Here is a tiny trained network, its code and every weight. The questions are about switching its units off for an input and a class, where a switched-off unit gives its printed mean instead of its output.

import numpy as np


def w(rows, s, z=0):
    codes = np.array(rows[::2]) - 128.0
    scale = np.full(codes.shape[1], s)
    scale[-1] = z or s
    return codes * scale


def f(y):
    return np.maximum(y, 0)


def log_softmax(a):
    a = a - a.max(-1, keepdims=True)
    return a - np.log(np.exp(a).sum(-1, keepdims=True))


def net(x, mask):
    res = np.array(x, float).reshape(1, 4) / 4 @ E
    y = f(res @ A[0][:, :-1].T + A[0][:, -1])
    res = res + np.where(mask, y, B[0][:, -1]) @ B[0][:, :-1]
    return log_softmax(res[-1] @ U[:, :-1].T + U[:, -1])


A, B = {}, {}
E = w([
[135,145,126,115,134,120,129,128],'x0',
[244,138,78,202,58,123,104,165],'x1',
[113,138,23,79,149,190,104,73],'x2',
[82,203,161,154,153,141,3,129],'x3',
],0.012)
A[0] = w([
[101,102,135,39,169,140,202,82,255],'N1',
[209,141,20,158,105,167,98,127,137],'N2',
[93,113,231,129,125,43,149,155,209],'N3',
[198,110,184,239,50,71,171,199,217],'N4',
[53,134,142,66,201,144,102,99,188],'N5',
[126,186,173,164,134,128,1,146,175],'N6',
[86,161,142,166,176,142,4,95,170],'N7',
[105,109,2,125,143,215,106,96,202],'N8',
[94,149,194,116,132,99,154,142,179],'N9',
[125,181,150,153,167,116,30,133,155],'N10',
[71,106,207,110,145,96,150,112,174],'N11',
[195,43,115,136,111,103,171,147,189],'N12',
],0.009,0.0058)
B[0] = w([
[116,85,77,164,214,164,217,74,201],'N1',
[190,115,84,74,63,70,94,158,199],'N2',
[196,60,201,124,178,126,141,220,214],'N3',
[151,212,195,168,175,110,148,134,252],'N4',
[45,113,132,35,168,180,121,95,199],'N5',
[124,134,169,147,93,169,18,174,218],'N6',
[58,154,191,78,109,129,2,110,210],'N7',
[134,131,67,52,85,85,122,70,201],'N8',
[136,50,201,117,174,156,145,186,179],'N9',
[130,133,145,140,84,186,31,168,196],'N10',
[133,36,167,94,157,135,145,160,188],'N11',
[146,178,135,124,146,64,187,115,195],'N12',
],0.0089,0.017)
U = w([
[154,61,152,153,170,130,202,142,249],'0',
[121,65,176,111,121,163,104,181,15],'1',
[93,105,50,123,138,182,207,46,198],'2',
[67,158,139,94,141,167,100,42,34],'3',
[155,211,162,176,138,47,179,131,231],'4',
[164,188,160,254,103,171,87,154,130],'5',
[190,110,76,95,58,49,170,109,159],'6',
[146,140,107,101,16,107,80,134,26],'7',
],0.0089,0.0012)

Each question gives the input, the list of numbers given to net, and the class t.
The units are the neurons (one row each of A and B). Each row of codes is followed by its name. A weight is (code - 128) times the scale printed after its matrix; where a second scale follows, it is the last column's (A, B and U).
mask holds one flag per neuron, in row order. A switched-off neuron (its flag False) gives its mean, the last column of its row in B, instead of its output. The means were averaged over made-up inputs and are rounded, as every weight is.
A unit's drop is (log p(t) with every unit on - log p(t) with that unit switched off) / (log p(t) with every unit on - log p(t) with every unit switched off).
The circuit of an input: a set's keep is (log p(t) with only the set's units on - log p(t) with every unit switched off) / (log p(t) with every unit on - log p(t) with every unit switched off). Starting from all 12 units, units are removed one at a time, each time the one whose removal leaves the highest keep (on an exact tie, the one counted first), for as long as the keep stays at least 0.8.
units of the circuit, in order: the units of the circuit, biggest drop first
unit that matters most: the unit with the biggest drop
k most important neurons: the k neurons with the biggest drops, biggest first
drop when u is switched off: that unit's drop, to one decimal
input [-7,-1,-5,0], class 0: unit that matters most => N7
input [4,0,5,-5], class 2: units of the circuit, in order => [N1, N3]
input [7,1,-3,0], class 4: units of the circuit, in order => [N10, N5, N4]
input [8,1,-8,2], class 5: units of the circuit, in order => [N4, N6]
input [-8,1,6,-2], class 6: 2 most important neurons => [N2, N8]
input [-4,1,-6,5], class 5: 2 most important neurons => [N4, N5]
input [-7,-5,0,-6], class 0: 2 most important neurons => [N11, N8]
input [6,2,-8,-7], class 4: 2 most important neurons => [N4, N12]
input [5,6,2,1], class 7: 2 most important neurons => [N2, N1]
input [6,0,1,-2], class 2: 2 most important neurons => [N3, N4]
input [3,5,1,-7], class 6: drop when N12 is switched off => -0.3
input [-2,-5,-5,0], class 0: drop when N6 is switched off => 0.2
input [-1,1,0,-1], class 4: drop when N6 is switched off => 0.1
input [3,-2,8,-3], class 2: drop when N4 is switched off => 0.0
input [4,8,-5,-6], class 4: units of the circuit, in order => [N4]
